[[ 41  23 -21]
 [ 54  52 -12]
 [-19 -40 -12]
 [ 29 -18   0]
 [ 20 -50 -29]]
->
[[ 52 -12]
 [-40 -12]]

[[ 37 -19   4]
 [-30   7   1]
 [ -4 -26  46]]
->
[[  7   1]
 [-26  46]]

[[ -9  -2 -12]
 [ 10  33 -56]
 [  4   0 -53]
 [-24   2  14]]
->
[[ 33 -56]
 [  0 -53]]

[[ 46  40  46 -30  27]
 [-18 -27  -2 -53  10]
 [ 22  37 -32  11 -11]]
->
[[-27  -2]
 [ 37 -32]]

[[-13 -33 -51   3  22]
 [  9 -37  42 -14  -2]
 [ 41  13  17 -53  44]]
->
[[-37  42]
 [ 13  17]]

[[ -1  -2 -14 -12]
 [ 19  16 -51 -51]
 [ 22   8  -9 -19]
 [-19  16   0   9]
 [  1   5   7  -1]]
->
[[ 16 -51]
 [  8  -9]]

[[ 33 -44 -22 -27  38]
 [-43   2 -11  38  32]
 [ 39  43 -42  -2 -39]]
->
[[  2 -11]
 [ 43 -42]]

[[-14  52  40   9  29]
 [ 11 -22 -24  -2  26]
 [ 22  29  35  -2  23]
 [ 17 -55 -14  -9 -14]
 [  2  18  -4  12 -23]]
->
[[-22 -24]
 [ 29  35]]
---
[[ 10   0  -8   0   0   1 -11  26  -1]
 [  8  44  -8  29  27 -16  17   0  -6]
 [ 28 -10  31  25  -8  -2  31  -8  -3]
 [ 14  48  36   0  12  18 -12   2  -8]
 [-37 -59 -16 -18 -21   7  14 -41  13]
 [-38 -22 -17 -26  -8  -2  -9 -30   8]]
->
[[ 10   0  -8   0   0   1 -11  26  -1]
 [ 28 -10  31  25  -8  -2  31  -8  -3]
 [-37 -59 -16 -18 -21   7  14 -41  13]]

[[  8  49  12  50 -17  48 -16 -48   6]
 [ 41  17  30  -7  -4 -11  13  14 -13]]
->
[[  8  49  12  50 -17  48 -16 -48   6]]

[[  7 -28   2 -31 -13 -39 -37 -27 -42]
 [-22  28 -14  46  31  41  48  28  50]
 [-19  31 -12  46  29  44  49  31  51]
 [-25  35 -17  53  35  49  54  35  55]
 [-25  30 -16  48  34  42  50  30  52]
 [ 22 -31  14 -48 -31 -44 -49 -31 -51]
 [-26  31 -17  50  36  46  52  31  54]
 [-17  31  -9  44  26  42  47  31  50]
 [ -4  28   1  27   9  41  35  28  40]]
->
[[  7 -28   2 -31 -13 -39 -37 -27 -42]
 [-19  31 -12  46  29  44  49  31  51]
 [-25  30 -16  48  34  42  50  30  52]
 [-26  31 -17  50  36  46  52  31  54]
 [ -4  28   1  27   9  41  35  28  40]]

[[  8   5   6   7   1 -41   3 -14 -13 -15   0  -6   5  15]
 [  9   5   6   7   1 -42   3 -15 -13 -15   0  -6   5  16]
 [ 12   6   6  10  -1 -48   4 -18 -14 -16   0  -5   6  19]
 [ 10   6   6   8   0 -44   3 -16 -13 -15   0  -6   5  17]
 [ 11   6   6   9   0 -47   4 -18 -14 -16   0  -5   6  18]
 [  9   5   6   8   0 -43   3 -15 -13 -15   0  -6   5  16]]
->
[[  8   5   6   7   1 -41   3 -14 -13 -15   0  -6   5  15]
 [ 12   6   6  10  -1 -48   4 -18 -14 -16   0  -5   6  19]
 [ 11   6   6   9   0 -47   4 -18 -14 -16   0  -5   6  18]]

[[  2   3  -3   2   1   0   4  -1   0]
 [-58 -57 -54  56 -55 -57  47  52  57]
 [-59 -59 -55  57 -58 -59  48  55  57]
 [  2   4  -5   3   0   0  10   2  -1]
 [-55 -55 -52  53 -53 -56  44  50  53]
 [  1   1  -5   5  -1  -2   9   3  -2]
 [-47 -49 -43  46 -46 -46  40  45  47]]
->
[[  2   3  -3   2   1   0   4  -1   0]
 [-59 -59 -55  57 -58 -59  48  55  57]
 [-55 -55 -52  53 -53 -56  44  50  53]
 [-47 -49 -43  46 -46 -46  40  45  47]]

[[-25 -29 -33 -27  29 -29 -29 -21 -27]
 [-29 -33 -37 -32  33 -33 -33 -24 -31]
 [-34 -38 -43 -37  38 -38 -38 -27 -36]
 [-34 -38 -43 -37  39 -39 -38 -27 -36]
 [-28 -31 -36 -30  32 -31 -31 -23 -30]]
->
[[-25 -29 -33 -27  29 -29 -29 -21 -27]
 [-34 -38 -43 -37  38 -38 -38 -27 -36]
 [-28 -31 -36 -30  32 -31 -31 -23 -30]]
